Below are the code and all the weights of a small trained network. Each question names an input and a class and asks about switching units off, where a switched-off unit gives its printed mean instead of its output.

import numpy as np


def w(rows, s, z=0):
    codes = np.array(rows[::2]) - 128.0
    scale = np.full(codes.shape[1], s)
    scale[-1] = z or s
    return codes * scale


def f(y):
    return y / 2 * (1 + np.tanh(0.7978845608 * (y + 0.044715 * y**3)))


def log_softmax(a):
    a = a - a.max(-1, keepdims=True)
    return a - np.log(np.exp(a).sum(-1, keepdims=True))


def net(x, mask):
    res = np.array(x, float).reshape(1, 7) / 4 @ E
    y = f(res @ A[0][:, :-1].T + A[0][:, -1])
    res = res + np.where(mask, y, B[0][:, -1]) @ B[0][:, :-1]
    return log_softmax(res[-1] @ U[:, :-1].T + U[:, -1])


A, B = {}, {}
E = w([
[152,61,186,185,2,76,144],'x0',
[129,129,128,127,127,128,125],'x1',
[134,168,232,162,160,110,180],'x2',
[129,130,126,127,123,127,131],'x3',
[92,78,158,33,123,125,166],'x4',
[125,94,99,173,200,65,160],'x5',
[225,101,116,120,138,156,164],'x6',
],0.011)
A[0] = w([
[122,84,79,142,148,83,128,59],'n1',
[122,99,105,178,171,84,168,76],'n2',
[142,88,63,117,120,137,99,131],'n3',
[131,57,171,151,120,123,88,88],'n4',
[141,142,193,91,97,209,59,108],'n5',
[159,171,96,224,134,106,55,205],'n6',
[140,141,249,123,155,148,103,90],'n7',
[119,154,146,102,97,135,94,66],'n8',
[155,184,124,179,121,111,80,91],'n9',
[172,125,129,121,76,93,163,66],'n10',
[124,110,95,128,174,75,144,116],'n11',
[102,140,210,157,193,92,182,77],'n12',
[158,130,133,193,127,188,70,110],'n13',
[111,108,165,158,71,30,76,87],'n14',
[75,76,85,135,110,145,54,111],'n15',
[111,165,162,130,100,181,96,165],'n16',
[218,82,154,140,81,115,134,139],'n17',
[184,123,104,130,119,149,176,68],'n18',
[7,112,149,136,112,112,91,229],'n19',
[105,110,156,61,112,131,162,255],'n20',
[124,78,149,147,195,41,98,104],'n21',
[200,67,137,106,160,176,124,193],'n22',
[38,147,151,161,126,88,78,81],'n23',
[137,185,203,173,164,129,140,130],'n24',
[91,59,147,183,98,164,149,45],'n25',
[121,198,101,92,182,180,175,81],'n26',
[100,50,139,120,168,112,150,164],'n27',
],0.011,0.0091)
B[0] = w([
[182,185,109,42,67,78,112,146],'n1',
[126,187,75,96,65,125,163,166],'n2',
[193,62,196,132,89,70,77,176],'n3',
[40,152,117,81,136,180,56,154],'n4',
[116,190,40,135,10,108,213,193],'n5',
[44,52,130,126,148,138,173,235],'n6',
[178,68,111,96,77,77,74,183],'n7',
[144,184,110,43,116,156,156,136],'n8',
[50,76,119,49,145,105,181,160],'n9',
[119,152,187,100,132,179,89,154],'n10',
[75,198,112,157,29,123,115,167],'n11',
[177,86,131,99,85,101,72,201],'n12',
[93,69,143,72,121,95,202,164],'n13',
[96,171,156,121,151,226,85,197],'n14',
[224,99,170,115,121,49,85,182],'n15',
[154,168,65,191,109,62,128,186],'n16',
[103,181,163,169,170,180,101,205],'n17',
[132,209,202,12,192,126,144,142],'n18',
[191,141,147,173,229,157,177,251],'n19',
[76,33,84,169,154,116,166,245],'n20',
[166,230,68,130,12,112,148,180],'n21',
[199,134,126,148,189,185,179,200],'n22',
[220,179,135,68,237,116,171,179],'n23',
[176,45,100,112,96,70,85,197],'n24',
[78,178,142,55,129,182,65,148],'n25',
[46,156,181,138,96,236,3,205],'n26',
[69,107,91,144,105,155,162,184],'n27',
],0.0071,0.012)
U = w([
[34,180,161,104,137,183,36,66],'0',
[109,216,71,99,26,109,201,78],'1',
[175,60,154,80,102,70,58,65],'2',
[104,104,116,207,145,146,152,252],'3',
[11,55,127,80,144,124,219,59],'4',
[110,121,118,201,147,138,153,233],'5',
[177,184,162,103,210,149,191,105],'6',
],0.011)

Each question gives the input, the list of numbers given to net, and the class t.
The units are the neurons (one row each of A and B). Each row of codes is followed by its name. A weight is (code - 128) times the scale printed after its matrix; where a second scale follows, it is the last column's (A, B and U).
mask holds one flag per neuron, in row order. A switched-off neuron (its flag False) gives its mean, the last column of its row in B, instead of its output. The means were averaged over made-up inputs and are rounded, as every weight is.
A unit's drop is (log p(t) with every unit on - log p(t) with that unit switched off) / (log p(t) with every unit on - log p(t) with every unit switched off).
The circuit of an input: a set's keep is (log p(t) with only the set's units on - log p(t) with every unit switched off) / (log p(t) with every unit on - log p(t) with every unit switched off). Starting from the 12 units with the biggest drops (on a tie, the unit counted first), units are removed one at a time, each time the one whose removal leaves the highest keep (on an exact tie, the one counted first), for as long as the keep stays at least 0.8.
circuit, biggest first: the units of the circuit, biggest drop first
unit that matters most: the unit with the biggest drop
k most important neurons: the k neurons with the biggest drops, biggest first
input [6,2,1,2,-4,-5,2], class 0: unit that matters most => n17
input [-1,5,6,3,-1,-2,5], class 2: circuit, biggest first => (n24, n7)
input [-2,-2,0,-7,6,7,4], class 1: circuit, biggest first => (n21, n11)
input [0,-6,1,0,5,-6,-6], class 1: 4 most important neurons => (n5, n6, n16, n8)
input [-1,-2,-1,5,6,5,-8], class 6: circuit, biggest first => (n19, n23)
input [-1,1,-2,5,-7,-3,-6], class 4: 2 most important neurons => (n6, n9)
input [-5,3,-4,1,3,6,2], class 1: circuit, biggest first => (n11, n1)
input [-8,-8,6,-8,-1,-2,8], class 0: 2 most important neurons => (n26, n19)
input [0,1,7,2,-3,7,-2], class 1: 2 most important neurons => (n21, n2)
input [-1,4,6,-6,0,4,1], class 2: 3 most important neurons => (n12, n24, n5)
input [3,-4,7,-4,-8,-7,1], class 4: circuit, biggest first => (n9, n13)
input [2,3,8,5,8,-6,1], class 2: 2 most important neurons => (n7, n12)
input [-1,2,-2,-3,8,-8,-2], class 1: 3 most important neurons => (n5, n6, n16)
input [6,-8,-7,-8,7,0,-6], class 3: most important neuron => (n19)
input [1,-1,5,2,-8,-6,-1], class 4: 3 most important neurons => (n6, n9, n13)
input [-1,6,0,-2,6,-3,-5], class 3: 4 most important neurons => (n19, n6, n9, n13)
input [4,6,4,-7,4,7,7], class 1: 3 most important neurons => (n21, n2, n19)
input [6,-7,-4,0,-8,0,7], class 4: circuit, biggest first => (n6, n13)
input [7,-2,4,1,0,-5,8], class 6: circuit, biggest first => (n22, n18)
input [8,-3,1,6,1,-7,-4], class 0: circuit, biggest first => (n14)
input [3,-2,3,6,-8,-2,-6], class 4: circuit, biggest first => (n6, n9)
